Below are the code and all the weights of a small trained network. Each question names an input and a class and asks about switching units off, where a switched-off unit gives its printed mean instead of its output.

import numpy as np


def w(rows, s, z=0):
    codes = np.array(rows[::2]) - 128.0
    scale = np.full(codes.shape[1], s)
    scale[-1] = z or s
    return codes * scale


def norm(h):
    return h / np.sqrt((h * h).mean(-1, keepdims=True) + 1e-5)


def f(y):
    return y / 2 * (1 + np.tanh(0.7978845608 * (y + 0.044715 * y**3)))


def log_softmax(a):
    a = a - a.max(-1, keepdims=True)
    return a - np.log(np.exp(a).sum(-1, keepdims=True))


def net(x, mask):
    res = np.array(x, float).reshape(1, 7) / 4 @ E
    u = 0
    for l in range(4):
        y = f(norm(res) @ A[l][:, :-1].T + A[l][:, -1])
        res = res + np.where(mask[u : u + 3], y, B[l][:, -1]) @ B[l][:, :-1]
        u += 3
    return log_softmax(norm(res)[-1] @ U[:, :-1].T + U[:, -1])


A, B = {}, {}
E = w([
[105,30,54,82,184,183,3,145],'x0',
[125,175,86,106,199,114,180,118],'x1',
[137,76,136,62,175,65,147,191],'x2',
[131,100,168,121,86,44,18,26],'x3',
[165,158,134,237,104,149,109,101],'x4',
[64,130,129,69,78,166,165,99],'x5',
[96,124,97,108,233,128,162,98],'x6',
],0.0062)
A[0] = w([
[146,255,79,113,177,153,188,90,78],'0.n0',
[112,138,96,162,240,194,222,124,1],'0.n1',
[148,171,138,94,125,12,128,124,116],'0.n2',
],0.0065,0.0046)
B[0] = w([
[2,122,120,169,142,213,137,134,249],'0.n0',
[154,174,24,143,218,40,184,125,220],'0.n1',
[146,85,183,118,127,78,156,56,250],'0.n2',
],0.0078,0.002)
A[1] = w([
[113,170,133,84,152,152,153,204,76],'1.n0',
[203,158,108,253,99,107,45,157,3],'1.n1',
[65,139,137,134,59,152,131,77,129],'1.n2',
],0.0066,0.0034)
B[1] = w([
[188,96,90,145,65,137,155,170,158],'1.n0',
[192,171,196,228,156,188,97,254,247],'1.n1',
[78,167,106,144,107,196,165,53,254],'1.n2',
],0.0079,0.0022)
A[2] = w([
[126,93,157,99,74,155,255,192,3],'2.n0',
[118,252,65,147,190,168,184,84,99],'2.n1',
[141,115,93,203,180,155,81,73,114],'2.n2',
],0.0075,0.0035)
B[2] = w([
[193,254,55,22,30,107,118,107,179],'2.n0',
[6,183,88,211,208,111,173,116,252],'2.n1',
[138,130,166,79,100,144,144,201,200],'2.n2',
],0.0082,0.0044)
A[3] = w([
[232,118,199,174,76,85,198,34,2],'3.n0',
[50,102,126,141,38,254,95,66,106],'3.n1',
[13,155,116,23,142,66,131,103,147],'3.n2',
],0.0064,0.0053)
B[3] = w([
[37,131,163,155,128,11,138,197,164],'3.n0',
[51,75,164,87,75,171,139,120,233],'3.n1',
[203,156,119,151,153,137,60,121,254],'3.n2',
],0.012,0.004)
U = w([
[229,255,46,8,18,119,224,202,94],'0',
[21,240,184,219,57,182,220,38,117],'1',
[87,151,232,161,75,2,169,100,215],'2',
[215,14,57,55,177,170,148,233,2],'3',
[221,171,221,238,95,211,34,231,159],'4',
[16,31,205,54,22,225,61,108,120],'5',
[208,41,151,23,200,72,5,57,121],'6',
[51,211,50,176,241,135,229,171,176],'7',
],0.0093,0.006)

Each question gives the input, the list of numbers given to net, and the class t.
The units are the neurons (one row each of A and B). Each row of codes is followed by its name. A weight is (code - 128) times the scale printed after its matrix; where a second scale follows, it is the last column's (A, B and U).
mask holds one flag per neuron, layer by layer. A switched-off neuron (its flag False) gives its mean, the last column of its row in B, instead of its output. The means were averaged over made-up inputs and are rounded, as every weight is.
A unit's drop is (log p(t) with every unit on - log p(t) with that unit switched off) / (log p(t) with every unit on - log p(t) with every unit switched off).
The circuit of an input: a set's keep is (log p(t) with only the set's units on - log p(t) with every unit switched off) / (log p(t) with every unit on - log p(t) with every unit switched off). Starting from all 12 units, units are removed one at a time, each time the one whose removal leaves the highest keep (on an exact tie, the one counted first), for as long as the keep stays at least 0.8.
circuit, biggest first: the units of the circuit, biggest drop first
k most important neurons: the k neurons with the biggest drops, biggest first
drop of u: that unit's drop, to one decimal
input [6,4,-8,-1,6,4,-2], class 5: circuit, biggest first : 3.n1
input [6,5,-4,7,4,-5,2], class 4: circuit, biggest first : 1.n1, 2.n2
input [-5,-6,0,2,-8,1,6], class 6: 2 most important neurons : 3.n2, 1.n1
input [8,2,-1,-8,-6,7,0], class 0: circuit, biggest first : 1.n0, 2.n0
input [1,8,6,-1,-2,8,0], class 0: 2 most important neurons : 2.n0, 1.n0
input [5,-2,7,1,4,8,5], class 6: 2 most important neurons : 0.n0, 3.n2
input [3,-1,1,-3,-1,1,0], class 3: 2 most important neurons : 1.n2, 0.n1
input [5,2,0,0,-6,-2,7], class 6: 3 most important neurons : 3.n2, 1.n2, 1.n1
input [-1,-6,-2,-2,8,8,-4], class 5: 3 most important neurons : 3.n1, 0.n1, 2.n1
input [-3,-5,-2,-7,-1,0,-2], class 0: drop of 2.n0 : 0.6
input [-2,-2,3,1,-6,5,0], class 0: drop of 3.n2 : -0.1
input [-3,-2,5,3,-7,2,-3], class 6: drop of 1.n1 : 0.1
